Below is a small trained network, with its code and all its weights. Each question gives an input and a class and asks what happens when units are switched off, that is, made to give their printed mean instead of their output.

import numpy as np


def w(rows, s, z=0):
    codes = np.array(rows[::2]) - 128.0
    scale = np.full(codes.shape[1], s)
    scale[-1] = z or s
    return codes * scale


def norm(h):
    return h / np.sqrt((h * h).mean(-1, keepdims=True) + 1e-5)


def f(y):
    return np.maximum(y, 0)


def log_softmax(a):
    a = a - a.max(-1, keepdims=True)
    return a - np.log(np.exp(a).sum(-1, keepdims=True))


def net(x, mask):
    res = np.array(x, float).reshape(1, 8) / 4 @ E
    u = 0
    for l in range(2):
        y = f(norm(res) @ A[l][:, :-1].T + A[l][:, -1])
        res = res + np.where(mask[u : u + 14], y, B[l][:, -1]) @ B[l][:, :-1]
        u += 14
    return log_softmax(norm(res)[-1] @ U[:, :-1].T + U[:, -1])


A, B = {}, {}
E = w([
[201,174,120,203,230,120,243,148,148,132,192,117],'x0',
[159,71,246,53,117,167,144,122,176,137,174,92],'x1',
[155,36,78,203,123,114,98,32,241,160,197,47],'x2',
[195,105,85,130,114,152,81,158,113,220,78,17],'x3',
[222,254,123,149,117,172,195,46,167,121,21,90],'x4',
[24,155,100,128,47,195,95,153,78,132,227,33],'x5',
[218,143,116,123,91,43,112,119,170,153,56,248],'x6',
[169,171,109,122,41,154,80,199,22,163,180,116],'x7',
],0.0049)
A[0] = w([
[114,122,135,107,89,122,52,70,184,160,108,131,20],'0.n0',
[28,76,180,116,177,108,138,107,213,93,202,177,24],'0.n1',
[112,121,160,72,127,188,160,81,109,126,96,57,66],'0.n2',
[110,88,78,106,65,55,38,67,200,144,102,99,17],'0.n3',
[66,112,146,105,192,156,118,105,169,72,188,156,47],'0.n4',
[110,68,116,84,140,69,87,200,71,148,133,130,49],'0.n5',
[60,172,16,168,115,151,110,146,63,124,172,51,47],'0.n6',
[95,45,130,93,170,87,61,222,46,159,105,179,4],'0.n7',
[156,76,138,153,167,122,150,101,164,164,140,104,66],'0.n8',
[168,105,160,162,94,177,192,131,148,155,172,75,69],'0.n9',
[62,90,178,112,160,131,139,73,135,81,147,138,38],'0.n10',
[97,88,73,133,82,115,60,73,183,183,81,130,16],'0.n11',
[99,213,159,115,171,213,143,132,135,98,99,2,36],'0.n12',
[99,157,180,69,2,167,72,195,25,126,126,140,3],'0.n13',
],0.0063,0.0055)
B[0] = w([
[146,90,104,148,142,180,83,125,155,94,137,143,160],'0.n0',
[75,62,178,113,136,84,210,174,129,45,171,66,201],'0.n1',
[99,169,188,153,165,193,103,115,162,120,67,90,184],'0.n2',
[176,72,129,177,109,185,48,86,166,46,103,176,199],'0.n3',
[79,36,161,77,97,74,193,110,156,119,169,125,177],'0.n4',
[109,123,162,174,153,108,104,185,109,156,64,164,198],'0.n5',
[154,159,37,193,96,108,202,124,66,122,119,143,255],'0.n6',
[89,114,132,171,137,105,105,234,147,246,98,138,206],'0.n7',
[149,153,151,77,56,149,110,147,82,114,145,137,173],'0.n8',
[155,127,133,105,171,64,77,136,156,134,92,47,186],'0.n9',
[85,116,149,141,74,72,189,146,128,109,103,98,165],'0.n10',
[138,76,113,143,104,125,71,87,139,88,98,171,182],'0.n11',
[73,122,110,115,180,241,129,83,154,193,93,78,211],'0.n12',
[66,230,184,7,96,132,66,159,120,2,180,161,254],'0.n13',
],0.007,0.0045)
A[1] = w([
[82,75,144,136,142,109,129,204,71,177,116,242,83],'1.n0',
[108,163,1,176,93,126,170,97,39,157,183,105,3],'1.n1',
[136,146,141,131,128,125,203,109,143,83,114,178,101],'1.n2',
[100,158,136,147,152,120,89,197,110,134,110,143,113],'1.n3',
[221,115,191,120,152,105,89,100,125,180,214,75,11],'1.n4',
[149,66,136,154,133,130,55,110,161,132,117,166,83],'1.n5',
[220,127,128,122,150,98,109,155,180,155,201,76,27],'1.n6',
[143,145,146,174,190,54,114,174,153,168,130,208,92],'1.n7',
[61,168,79,122,100,144,74,175,99,109,197,53,119],'1.n8',
[96,184,154,43,80,142,90,158,49,136,176,170,45],'1.n9',
[172,225,89,137,160,94,100,140,135,149,65,159,108],'1.n10',
[200,206,118,100,184,83,195,99,160,140,94,222,14],'1.n11',
[143,130,110,120,74,141,93,104,169,146,127,139,65],'1.n12',
[135,68,131,127,126,160,122,26,150,168,105,140,88],'1.n13',
],0.0073,0.0048)
B[1] = w([
[169,112,144,95,117,122,132,139,148,209,112,58,214],'1.n0',
[157,106,7,206,131,181,188,150,82,156,203,110,196],'1.n1',
[173,99,158,153,121,91,157,97,80,115,132,151,182],'1.n2',
[151,148,112,135,121,120,106,182,146,161,143,137,193],'1.n3',
[255,169,43,12,108,120,133,173,209,127,195,82,150],'1.n4',
[129,116,104,152,72,132,80,118,109,127,116,116,184],'1.n5',
[184,137,98,49,130,74,142,165,177,108,203,114,152],'1.n6',
[84,121,151,138,162,139,128,88,112,211,69,89,188],'1.n7',
[164,193,109,156,115,130,151,109,121,102,116,198,254],'1.n8',
[110,198,128,76,79,161,67,155,136,106,189,190,223],'1.n9',
[80,84,182,141,139,122,176,100,127,74,158,162,220],'1.n10',
[134,188,175,170,229,56,98,52,83,121,96,217,211],'1.n11',
[140,51,136,133,156,142,127,130,163,94,137,105,153],'1.n12',
[108,109,118,107,95,164,84,133,74,128,104,141,178],'1.n13',
],0.0076,0.0061)
U = w([
[164,44,94,170,68,137,18,70,156,72,80,147,116],'0',
[109,101,158,129,137,69,88,211,118,253,91,129,46],'1',
[141,169,16,230,124,160,178,129,76,122,169,122,131],'2',
[162,161,182,167,213,66,145,39,111,116,74,198,73],'3',
[60,65,193,115,142,64,201,118,157,58,174,93,195],'4',
[222,138,90,77,152,112,119,135,193,137,167,59,67],'5',
[88,224,148,69,70,151,64,180,102,69,151,186,250],'6',
[103,173,150,121,191,219,135,59,148,138,52,41,34],'7',
],0.014,0.0016)

Each question gives the input, the list of numbers given to net, and the class t.
The units are the neurons (one row each of A and B). Each row of codes is followed by its name. A weight is (code - 128) times the scale printed after its matrix; where a second scale follows, it is the last column's (A, B and U).
mask holds one flag per neuron, layer by layer. A switched-off neuron (its flag False) gives its mean, the last column of its row in B, instead of its output. The means were averaged over made-up inputs and are rounded, as every weight is.
A unit's drop is (log p(t) with every unit on - log p(t) with that unit switched off) / (log p(t) with every unit on - log p(t) with every unit switched off).
The circuit of an input: a set's keep is (log p(t) with only the set's units on - log p(t) with every unit switched off) / (log p(t) with every unit on - log p(t) with every unit switched off). Starting from the 12 units with the biggest drops (on a tie, the unit counted first), units are removed one at a time, each time the one whose removal leaves the highest keep (on an exact tie, the one counted first), for as long as the keep stays at least 0.8.
units of the circuit, in order: the units of the circuit, biggest drop first
top k neurons: the k neurons with the biggest drops, biggest first
k most important neurons of layer l: the k neurons of layer l with the biggest drops, biggest first
drop of u: that unit's drop, to one decimal
input [8,0,8,3,-2,5,-1,-3], class 5: units of the circuit, in order => [0.n9; 1.n4]
input [-5,-7,-7,-6,-4,-4,6,3], class 1: top 2 neurons => [0.n7; 1.n0]
input [3,0,-2,-6,2,7,-7,7], class 2: units of the circuit, in order => [0.n6]
input [-6,-7,-6,4,8,-6,0,4], class 3: units of the circuit, in order => [1.n11; 1.n10]
input [-3,-8,0,-3,-2,1,-5,3], class 2: top 2 neurons => [0.n6; 1.n1]
input [6,3,-2,-3,-8,-8,0,0], class 1: 2 most important neurons of layer 0 => [0.n7; 0.n13]
input [-7,6,-3,-7,-7,-5,-5,-1], class 4: top 2 neurons => [0.n1; 0.n4]
input [1,7,1,-1,5,-5,-4,8], class 5: top 3 neurons => [1.n4; 0.n9; 1.n6]
input [0,-5,4,3,-2,-7,4,-6], class 0: units of the circuit, in order => [0.n3; 1.n5]
input [7,7,2,4,-7,1,0,-3], class 5: top 2 neurons => [1.n4; 0.n9]
input [7,5,0,7,-3,-6,8,1], class 5: top 3 neurons => [1.n4; 1.n6; 0.n6]
input [-1,-3,6,-6,-4,6,5,1], class 0: 2 most important neurons of layer 1 => [1.n10; 1.n5]
input [1,-4,6,-8,-7,-8,7,2], class 1: 2 most important neurons of layer 0 => [0.n6; 0.n13]
input [-5,0,-2,-1,0,7,-4,-8], class 4: units of the circuit, in order => [0.n1]
input [7,-6,-8,0,-7,-8,0,-4], class 1: units of the circuit, in order => [0.n7; 1.n0]
input [7,3,6,2,2,3,0,7], class 5: top 2 neurons => [0.n9; 1.n4]
input [8,4,-6,-2,2,8,-4,-8], class 7: top 4 neurons => [0.n12; 0.n2; 1.n10; 0.n13]
input [4,-2,-7,-6,4,7,-8,-2], class 2: units of the circuit, in order => [0.n6; 1.n1]
input [-3,-8,-1,5,-7,5,1,0], class 2: top 3 neurons => [0.n6; 1.n1; 1.n8]
input [-2,-7,-2,3,8,-6,-3,7], class 3: top 3 neurons => [1.n11; 1.n10; 0.n6]
input [1,-7,1,-5,-6,3,-5,6], class 2: units of the circuit, in order => [0.n6]
input [-7,-2,-3,3,-6,-5,-1,0], class 1: drop of 0.n7 => 0.8
input [6,-1,0,-8,-6,3,8,-5], class 4: drop of 0.n1 => 0.2
input [3,1,-5,4,-8,-6,-5,-6], class 1: drop of 0.n7 => 0.5
input [-2,2,3,2,6,-1,-3,7], class 7: drop of 0.n12 => 0.3
